Below are the code and all the weights of a small trained network. Each question names an input and a class and asks about switching units off, where a switched-off unit gives its printed mean instead of its output.

import numpy as np


def w(rows, s, z=0):
    codes = np.array(rows[::2]) - 128.0
    scale = np.full(codes.shape[1], s)
    scale[-1] = z or s
    return codes * scale


def norm(h):
    return h / np.sqrt((h * h).mean(-1, keepdims=True) + 1e-5)


def f(y):
    return np.maximum(y, 0)


def log_softmax(a):
    a = a - a.max(-1, keepdims=True)
    return a - np.log(np.exp(a).sum(-1, keepdims=True))


def net(x, mask):
    res = np.array(x, float).reshape(1, 5) / 4 @ E
    u = 0
    for l in range(3):
        y = f(norm(res) @ A[l][:, :-1].T + A[l][:, -1])
        res = res + np.where(mask[u : u + 10], y, B[l][:, -1]) @ B[l][:, :-1]
        u += 10
    return log_softmax(norm(res)[-1] @ U[:, :-1].T + U[:, -1])


A, B = {}, {}
E = w([
[124,65,124,186,108,76,139,102,169,213,154],'x0',
[36,74,122,80,142,190,110,80,145,93,25],'x1',
[97,83,201,103,118,79,112,102,7,43,140],'x2',
[49,166,144,58,253,82,151,110,153,59,221],'x3',
[92,114,143,72,152,66,82,90,78,152,97],'x4',
],0.0051)
A[0] = w([
[108,78,89,210,197,200,100,130,165,41,117,82],'L0N0',
[115,92,110,105,51,73,139,88,113,206,72,115],'L0N1',
[181,151,65,158,85,101,183,162,159,157,171,34],'L0N2',
[103,120,82,55,118,206,108,94,144,115,75,103],'L0N3',
[245,169,101,153,160,138,122,185,161,165,238,50],'L0N4',
[47,186,147,62,144,140,205,52,145,165,174,40],'L0N5',
[86,154,63,118,80,111,161,41,134,199,80,90],'L0N6',
[155,189,14,54,112,113,61,134,136,113,64,2],'L0N7',
[121,57,182,54,122,98,96,88,1,49,58,68],'L0N8',
[31,91,87,76,254,43,83,48,138,116,176,92],'L0N9',
],0.0036,0.0035)
B[0] = w([
[123,130,80,130,120,118,234,93,153,143,101,168],'L0N0',
[128,69,67,173,128,130,75,162,122,157,107,200],'L0N1',
[108,138,170,185,97,103,116,171,166,131,126,185],'L0N2',
[160,152,41,117,130,155,168,200,132,117,123,192],'L0N3',
[139,154,130,136,96,120,163,254,201,62,139,224],'L0N4',
[113,111,156,136,206,88,166,120,149,192,82,168],'L0N5',
[177,149,74,181,138,134,89,148,98,102,138,172],'L0N6',
[186,177,41,60,215,128,69,163,76,138,127,149],'L0N7',
[42,193,142,131,26,129,152,243,27,96,100,231],'L0N8',
[37,109,82,80,189,28,159,151,211,108,111,254],'L0N9',
],0.0045,0.0036)
A[1] = w([
[144,88,53,149,143,95,112,142,242,154,133,141],'L1N0',
[65,92,173,10,236,103,140,57,188,121,195,3],'L1N1',
[99,134,185,132,115,41,128,128,60,81,186,84],'L1N2',
[181,103,177,51,188,90,169,113,127,97,184,36],'L1N3',
[181,156,144,141,74,212,63,80,119,187,70,87],'L1N4',
[3,86,156,77,208,89,120,98,133,137,107,114],'L1N5',
[182,36,163,209,102,94,56,71,111,219,121,55],'L1N6',
[160,177,147,176,145,123,165,130,124,125,167,85],'L1N7',
[182,89,131,114,131,135,137,173,120,159,121,130],'L1N8',
[144,87,82,117,77,132,156,144,119,172,75,134],'L1N9',
],0.0051,0.0031)
B[1] = w([
[131,123,180,128,68,139,139,144,67,75,114,254],'L1N0',
[74,203,110,177,196,2,195,125,152,83,118,219],'L1N1',
[153,153,140,80,165,235,117,90,133,137,111,207],'L1N2',
[126,62,185,135,171,132,110,92,147,169,112,165],'L1N3',
[109,174,120,128,247,73,138,111,115,131,156,185],'L1N4',
[102,103,79,89,101,55,145,157,140,169,131,236],'L1N5',
[182,80,118,241,144,106,67,52,145,89,89,193],'L1N6',
[98,114,126,94,104,155,76,155,160,176,148,167],'L1N7',
[139,114,73,145,146,118,119,125,148,78,135,171],'L1N8',
[148,68,153,96,173,117,72,88,164,138,158,206],'L1N9',
],0.0066,0.005)
A[2] = w([
[87,185,154,82,194,166,132,149,157,75,177,125],'L2N0',
[170,148,187,89,171,157,128,60,105,132,199,6],'L2N1',
[164,178,192,169,119,137,146,188,170,137,169,54],'L2N2',
[114,105,103,91,84,191,172,85,128,119,94,108],'L2N3',
[98,137,147,105,81,130,121,82,2,81,117,39],'L2N4',
[176,160,149,151,103,120,177,164,147,138,210,41],'L2N5',
[101,155,70,152,188,145,167,136,183,113,74,184],'L2N6',
[127,150,148,140,85,104,67,138,100,111,143,132],'L2N7',
[129,91,214,69,163,147,99,128,53,82,141,110],'L2N8',
[111,136,142,90,32,134,136,107,41,108,115,33],'L2N9',
],0.0066,0.0024)
B[2] = w([
[135,44,99,229,146,66,100,64,86,205,98,236],'L2N0',
[73,97,29,212,192,193,127,81,82,235,184,144],'L2N1',
[70,117,64,56,52,145,147,161,152,143,147,211],'L2N2',
[170,121,200,115,105,200,186,29,146,131,123,161],'L2N3',
[128,196,179,145,44,151,170,254,119,62,75,189],'L2N4',
[137,136,54,62,62,176,103,177,159,160,162,198],'L2N5',
[146,161,239,85,131,94,151,94,118,76,202,254],'L2N6',
[86,110,144,150,136,147,182,99,178,105,56,175],'L2N7',
[77,191,154,207,136,178,133,140,31,188,138,187],'L2N8',
[102,186,227,145,45,195,95,189,111,160,86,173],'L2N9',
],0.0058,0.0053)
U = w([
[202,189,115,78,191,139,68,134,111,109,110,96],'0',
[96,48,122,82,76,90,98,107,124,146,102,4],'1',
[206,59,124,244,127,114,66,80,149,129,96,142],'2',
[165,131,172,97,142,203,190,45,186,72,111,109],'3',
[94,126,99,201,167,159,127,113,70,206,201,40],'4',
[83,174,198,147,64,173,138,170,55,107,70,159],'5',
[157,146,79,113,45,152,145,198,203,148,200,169],'6',
[73,154,151,114,174,4,194,123,140,106,155,190],'7',
],0.013,0.0046)

Each question gives the input, the list of numbers given to net, and the class t.
The units are the neurons (one row each of A and B). Each row of codes is followed by its name. A weight is (code - 128) times the scale printed after its matrix; where a second scale follows, it is the last column's (A, B and U).
mask holds one flag per neuron, layer by layer. A switched-off neuron (its flag False) gives its mean, the last column of its row in B, instead of its output. The means were averaged over made-up inputs and are rounded, as every weight is.
A unit's drop is (log p(t) with every unit on - log p(t) with that unit switched off) / (log p(t) with every unit on - log p(t) with every unit switched off).
The circuit of an input: a set's keep is (log p(t) with only the set's units on - log p(t) with every unit switched off) / (log p(t) with every unit on - log p(t) with every unit switched off). Starting from the 12 units with the biggest drops (on a tie, the unit counted first), units are removed one at a time, each time the one whose removal leaves the highest keep (on an exact tie, the one counted first), for as long as the keep stays at least 0.8.
units of the circuit, in order: the units of the circuit, biggest drop first
most important unit: the unit with the biggest drop
k most important neurons: the k neurons with the biggest drops, biggest first
top k neurons in layer l: the k neurons of layer l with the biggest drops, biggest first
drop of u: that unit's drop, to one decimal
input [-5,-6,4,0,-4], class 4: top 4 neurons in layer 1 -> L1N2, L1N0, L1N5, L1N3
input [-7,4,0,2,-6], class 3: top 2 neurons in layer 1 -> L1N0, L1N1
input [4,-8,6,-5,6], class 2: units of the circuit, in order -> L1N6
input [3,-8,7,7,-4], class 4: units of the circuit, in order -> L1N2, L2N1
input [-5,8,2,4,-8], class 7: units of the circuit, in order -> L2N0, L2N6
input [5,-5,7,-3,6], class 5: units of the circuit, in order -> L2N4, L1N2
input [3,4,2,-3,2], class 2: 2 most important neurons -> L0N1, L1N0
input [-6,6,-5,-8,-2], class 3: 2 most important neurons -> L2N3, L2N6
input [8,-3,5,1,2], class 2: top 2 neurons in layer 2 -> L2N6, L2N2
input [-4,4,-5,-8,2], class 0: 2 most important neurons -> L1N4, L2N0
input [4,5,1,-3,-8], class 3: 3 most important neurons -> L0N0, L2N0, L2N3
input [2,8,3,-4,-5], class 3: 2 most important neurons -> L1N0, L1N9
input [3,4,4,-5,-1], class 2: 4 most important neurons -> L0N1, L1N6, L1N0, L1N9
input [-1,-4,1,-2,2], class 6: most important unit -> L0N4
input [0,-2,-5,-6,-1], class 2: 2 most important neurons -> L1N6, L0N8
input [-5,-2,-4,-2,3], class 0: 2 most important neurons -> L0N7, L1N1
input [-4,5,-5,-4,0], class 3: top 2 neurons in layer 0 -> L0N0, L0N3
input [0,-3,1,6,-8], class 6: top 2 neurons in layer 2 -> L2N5, L2N2
input [0,6,7,3,6], class 5: top 3 neurons in layer 2 -> L2N4, L2N9, L2N8
input [0,-3,5,1,8], class 5: most important unit -> L0N8
input [0,0,3,1,-5], class 4: top 2 neurons in layer 0 -> L0N9, L0N8
input [-5,0,-7,-8,-1], class 0: top 2 neurons in layer 1 -> L1N4, L1N9
input [1,-5,8,1,6], class 5: drop of L0N8 -> 0.2
input [6,-7,-3,-4,5], class 2: drop of L1N6 -> 1.9
input [3,-7,1,1,3], class 6: drop of L0N4 -> 0.4
input [-2,-2,-3,-5,5], class 2: drop of L1N6 -> 0.1
input [-8,-6,0,5,-3], class 4: most important unit -> L2N0
